Here is a tiny trained network, its code and every weight. The questions are about switching its units off for an input and a target symbol, where a switched-off unit gives its printed mean instead of its output.

import numpy as np


def w(rows, s, z=0):
    codes = np.array(rows[::2]) - 128.0
    scale = np.full(codes.shape[1], s)
    scale[-1] = z or s
    return codes * scale


def norm(h):
    return h / np.sqrt((h * h).mean(-1, keepdims=True) + 1e-5)


def f(y):
    return np.maximum(y, 0)


def softmax(a):
    e = np.exp(a - a.max(-1, keepdims=True))
    return e / e.sum(-1, keepdims=True)


def log_softmax(a):
    a = a - a.max(-1, keepdims=True)
    return a - np.log(np.exp(a).sum(-1, keepdims=True))


def net(x, mask):
    ids = ['ΣΦαβδεζηθλξπτψ'.index(c) for c in x.split()]
    T = len(ids)
    res = E[ids] + P[:T]
    r = norm(res)
    for j in range(2):
        rows = slice(4 * j, 4 * j + 4)
        q, k, v = (r @ M[0][rows].T for M in (Q, K, V))
        z = softmax(np.where(np.tri(T) > 0, q @ k.T / 4**0.5, -1e9)) @ v
        o = O[0][rows]
        res = res + np.where(mask[j], z, o[:, -1]) @ o[:, :-1]
    y = f(norm(res) @ A[0][:, :-1].T + A[0][:, -1])
    res = res + np.where(mask[2:6], y, B[0][:, -1]) @ B[0][:, :-1]
    return log_softmax(norm(res)[-1] @ U[:, :-1].T + U[:, -1])


Q, K, V, O, A, B = {}, {}, {}, {}, {}, {}
E = w([
[79,132,94,167,165],'Σ',
[80,127,92,171,164],'Φ',
[98,122,85,172,173],'α',
[113,118,73,138,194],'β',
[57,141,93,119,188],'δ',
[55,113,106,155,145],'ε',
[42,150,109,127,176],'ζ',
[78,111,86,162,171],'η',
[67,85,111,155,151],'θ',
[201,77,103,179,170],'λ',
[133,38,181,7,30],'ξ',
[125,66,131,187,141],'π',
[119,94,136,194,95],'τ',
[180,201,128,125,89],'ψ',
],0.019)
P = w([
[64,183,199,166,228],'0',
[77,161,164,155,201],'1',
[87,148,146,146,183],'2',
[90,142,118,142,167],'3',
[92,131,105,136,153],'4',
[93,123,90,132,142],'5',
[101,114,76,130,128],'6',
[105,111,65,121,115],'7',
[106,101,51,114,103],'8',
[112,88,35,108,90],'9',
[116,83,16,103,79],'10',
[126,78,2,93,64],'11',
],0.013)
Q[0] = w([
[142,116,242,111,187],'head 1',
[114,43,117,171,180],'head 1',
[135,169,189,181,136],'head 1',
[115,156,114,98,129],'head 1',
[159,255,75,146,49],'head 2',
[152,171,223,155,98],'head 2',
[127,166,155,193,97],'head 2',
[182,206,153,96,98],'head 2',
],0.031)
K[0] = w([
[117,190,226,175,187],'head 1',
[122,32,122,208,134],'head 1',
[96,164,225,107,165],'head 1',
[105,143,124,129,155],'head 1',
[99,159,85,89,253],'head 2',
[131,189,167,219,190],'head 2',
[127,181,109,133,149],'head 2',
[108,159,139,194,229],'head 2',
],0.028)
V[0] = w([
[192,233,127,241,67],'head 1',
[39,161,138,134,53],'head 1',
[198,31,210,94,184],'head 1',
[118,76,183,219,69],'head 1',
[142,180,32,34,231],'head 2',
[50,62,173,30,159],'head 2',
[87,195,129,69,66],'head 2',
[9,230,176,100,4],'head 2',
],0.028)
O[0] = w([
[166,86,254,123,75,64],'head 1',
[55,107,160,131,122,145],'head 1',
[191,128,91,70,225,79],'head 1',
[142,25,97,83,111,237],'head 1',
[123,130,163,109,253,51],'head 2',
[85,151,91,21,134,254],'head 2',
[188,158,171,88,106,92],'head 2',
[163,159,211,26,34,140],'head 2',
],0.028,0.02)
A[0] = w([
[236,98,253,219,188,245],'neuron 1',
[180,71,52,138,44,84],'neuron 2',
[142,53,126,223,206,158],'neuron 3',
[130,216,91,112,207,90],'neuron 4',
],0.037,0.011)
B[0] = w([
[154,210,117,142,3,160],'neuron 1',
[123,80,171,149,128,251],'neuron 2',
[152,127,143,59,140,213],'neuron 3',
[147,125,148,190,112,187],'neuron 4',
],0.061,0.02)
U = w([
[88,143,163,85,147,70],'Σ',
[201,180,113,157,35,254],'Φ',
[101,130,156,130,143,51],'α',
[129,157,175,170,157,201],'β',
[117,175,193,138,124,235],'δ',
[61,148,32,190,99,131],'ε',
[133,153,80,118,93,63],'ζ',
[253,149,61,163,126,196],'η',
[122,28,155,184,54,29],'θ',
[171,42,49,79,173,78],'λ',
[153,175,134,116,165,253],'ξ',
[117,154,170,143,179,208],'π',
[66,123,109,49,69,14],'τ',
[190,161,178,91,161,231],'ψ',
],0.013,0.0038)

Each question gives the input, a string of symbols that net reads in full, and the target symbol t.
The units are the heads (4 rows each of Q, K, V and O) and the neurons (one row each of A and B). Each row of codes is followed by its name. A weight is (code - 128) times the scale printed after its matrix; where a second scale follows, it is the last column's (O, A, B and U).
mask holds one flag per unit, heads first, then neurons. A switched-off unit (its flag False) gives its mean, the last column of its rows in O or B, instead of its output. The means were averaged over made-up inputs and are rounded, as every weight is.
A unit's drop is (log p(t) with every unit on - log p(t) with that unit switched off) / (log p(t) with every unit on - log p(t) with every unit switched off).
The circuit of an input: a set's keep is (log p(t) with only the set's units on - log p(t) with every unit switched off) / (log p(t) with every unit on - log p(t) with every unit switched off). Starting from all 6 units, units are removed one at a time, each time the one whose removal leaves the highest keep (on an exact tie, the one counted first), for as long as the keep stays at least 0.8.
circuit, biggest first: the units of the circuit, biggest drop first
most important unit: the unit with the biggest drop
top k neurons: the k neurons with the biggest drops, biggest first
heads that matter: for each layer, one digit per head in row order, 1 if its drop is at least 0.15 and else 0, layers parted by /
input δ τ δ, target θ: most important unit => head 2
input ξ ζ β, target Φ: heads that matter => 10
input η θ π θ θ θ ψ θ Σ, target Φ: circuit, biggest first => (head 2; neuron 1)
input Φ θ β, target ε: heads that matter => 10
input θ θ θ δ θ α θ ψ θ θ ψ, target Φ: circuit, biggest first => (head 1; neuron 1; head 2)
input θ τ θ θ π ζ θ α β λ θ Φ, target η: circuit, biggest first => (head 1; head 2; neuron 4; neuron 2)
input η θ η α ψ, target Φ: circuit, biggest first => (head 1; neuron 1)
input τ π Φ π Φ θ η, target ε: circuit, biggest first => (head 1; head 2)
input β η τ λ π π β, target λ: circuit, biggest first => (neuron 3; head 2)
input θ ψ π Φ λ θ, target η: top 2 neurons => (neuron 4; neuron 2)
input η π θ, target λ: heads that matter => 00
input τ θ θ δ π π β π ε Φ, target λ: circuit, biggest first => (head 1; neuron 1)
input Φ τ λ θ η θ π Σ, target λ: heads that matter => 01
input θ ζ Φ α π, target λ: heads that matter => 01
input θ Σ θ π θ α β, target ε: circuit, biggest first => (head 1)
input η δ θ θ β Σ α ξ π λ θ β, target Φ: heads that matter => 11
input π π θ Φ Φ θ Σ θ τ π θ β, target λ: heads that matter => 01
input δ Φ π π θ Φ θ θ θ θ θ, target ε: heads that matter => 10
input θ π θ ε π θ ψ α η λ ε, target η: heads that matter => 11
input π π α, target λ: heads that matter => 00
